Below is a small trained network, with its code and all its weights. Each question gives an input and a class and asks what happens when units are switched off, that is, made to give their printed mean instead of their output.

import numpy as np


def w(rows, s, z=0):
    codes = np.array(rows[::2]) - 128.0
    scale = np.full(codes.shape[1], s)
    scale[-1] = z or s
    return codes * scale


def f(y):
    return y / 2 * (1 + np.tanh(0.7978845608 * (y + 0.044715 * y**3)))


def log_softmax(a):
    a = a - a.max(-1, keepdims=True)
    return a - np.log(np.exp(a).sum(-1, keepdims=True))


def net(x, mask):
    res = np.array(x, float).reshape(1, 3) / 4 @ E
    y = f(res @ A[0][:, :-1].T + A[0][:, -1])
    res = res + np.where(mask, y, B[0][:, -1]) @ B[0][:, :-1]
    return log_softmax(res[-1] @ U[:, :-1].T + U[:, -1])


A, B = {}, {}
E = w([
[114,129,172,55,204,64,142],'x0',
[123,249,225,167,123,128,94],'x1',
[168,90,130,140,75,42,77],'x2',
],0.017)
A[0] = w([
[125,124,133,8,137,104,157,151],'n1',
[124,71,118,118,118,104,151,128],'n2',
[144,174,177,158,85,147,60,135],'n3',
[198,110,125,130,81,40,55,169],'n4',
[222,118,72,155,139,188,143,218],'n5',
[115,184,177,145,159,199,146,187],'n6',
[84,42,115,129,132,143,119,214],'n7',
[68,133,68,134,128,150,150,248],'n8',
[69,127,87,94,151,135,209,188],'n9',
[135,155,161,130,161,117,134,100],'n10',
[106,76,81,160,124,129,118,153],'n11',
[127,147,161,126,174,48,87,100],'n12',
[162,113,99,131,99,70,91,154],'n13',
[128,157,144,153,73,56,72,115],'n14',
[109,137,156,55,196,53,150,175],'n15',
[109,143,153,212,104,157,103,162],'n16',
[147,120,103,191,79,94,96,163],'n17',
[156,36,58,122,126,78,160,158],'n18',
],0.017,0.011)
B[0] = w([
[82,55,149,54,155,67,122,209],'n1',
[150,12,161,121,126,120,126,180],'n2',
[154,154,128,124,99,100,183,226],'n3',
[217,77,194,165,155,118,229,240],'n4',
[138,127,55,155,129,196,81,217],'n5',
[67,198,210,119,61,187,67,240],'n6',
[150,12,117,160,153,173,81,215],'n7',
[86,118,10,144,117,193,83,213],'n8',
[69,88,89,74,123,148,89,221],'n9',
[56,154,204,162,178,106,117,165],'n10',
[143,81,135,216,132,151,119,191],'n11',
[107,153,160,170,175,56,151,193],'n12',
[164,85,185,131,147,168,183,195],'n13',
[168,176,74,113,183,66,189,206],'n14',
[22,69,180,108,185,64,95,242],'n15',
[178,214,142,79,93,181,186,211],'n16',
[204,129,134,126,151,168,162,206],'n17',
[111,28,177,141,153,168,106,250],'n18',
],0.011,0.024)
U = w([
[102,109,7,169,60,200,65,247],'0',
[61,83,51,4,150,120,76,131],'1',
[204,88,131,211,141,180,122,159],'2',
[137,53,214,95,137,114,131,6],'3',
[117,219,129,122,6,193,103,206],'4',
[53,143,247,137,91,129,59,80],'5',
[205,172,142,120,76,134,202,148],'6',
[124,164,147,194,205,25,158,56],'7',
],0.012,0.0027)

Each question gives the input, the list of numbers given to net, and the class t.
The units are the neurons (one row each of A and B). Each row of codes is followed by its name. A weight is (code - 128) times the scale printed after its matrix; where a second scale follows, it is the last column's (A, B and U).
mask holds one flag per neuron, in row order. A switched-off neuron (its flag False) gives its mean, the last column of its row in B, instead of its output. The means were averaged over made-up inputs and are rounded, as every weight is.
A unit's drop is (log p(t) with every unit on - log p(t) with that unit switched off) / (log p(t) with every unit on - log p(t) with every unit switched off).
The circuit of an input: a set's keep is (log p(t) with only the set's units on - log p(t) with every unit switched off) / (log p(t) with every unit on - log p(t) with every unit switched off). Starting from the 12 units with the biggest drops (on a tie, the unit counted first), units are removed one at a time, each time the one whose removal leaves the highest keep (on an exact tie, the one counted first), for as long as the keep stays at least 0.8.
units of the circuit, in order: the units of the circuit, biggest drop first
k most important neurons: the k neurons with the biggest drops, biggest first
drop of u: that unit's drop, to one decimal
input [4,1,-6], class 5: units of the circuit, in order	[n6]
input [0,5,-4], class 4: 2 most important neurons	[n15 n18]
input [8,-4,0], class 1: 2 most important neurons	[n4 n9]
input [4,6,0], class 5: 2 most important neurons	[n6 n4]
input [4,1,0], class 5: 3 most important neurons	[n14 n4 n8]
input [5,8,1], class 7: 2 most important neurons	[n14 n12]
input [1,6,-7], class 5: 2 most important neurons	[n10 n5]
input [3,6,1], class 7: 2 most important neurons	[n14 n12]
input [0,-7,2], class 2: 2 most important neurons	[n15 n11]
input [0,-6,3], class 2: drop of n11	0.1
input [-4,-7,1], class 2: drop of n18	0.7
input [0,2,1], class 6: drop of n15	0.2
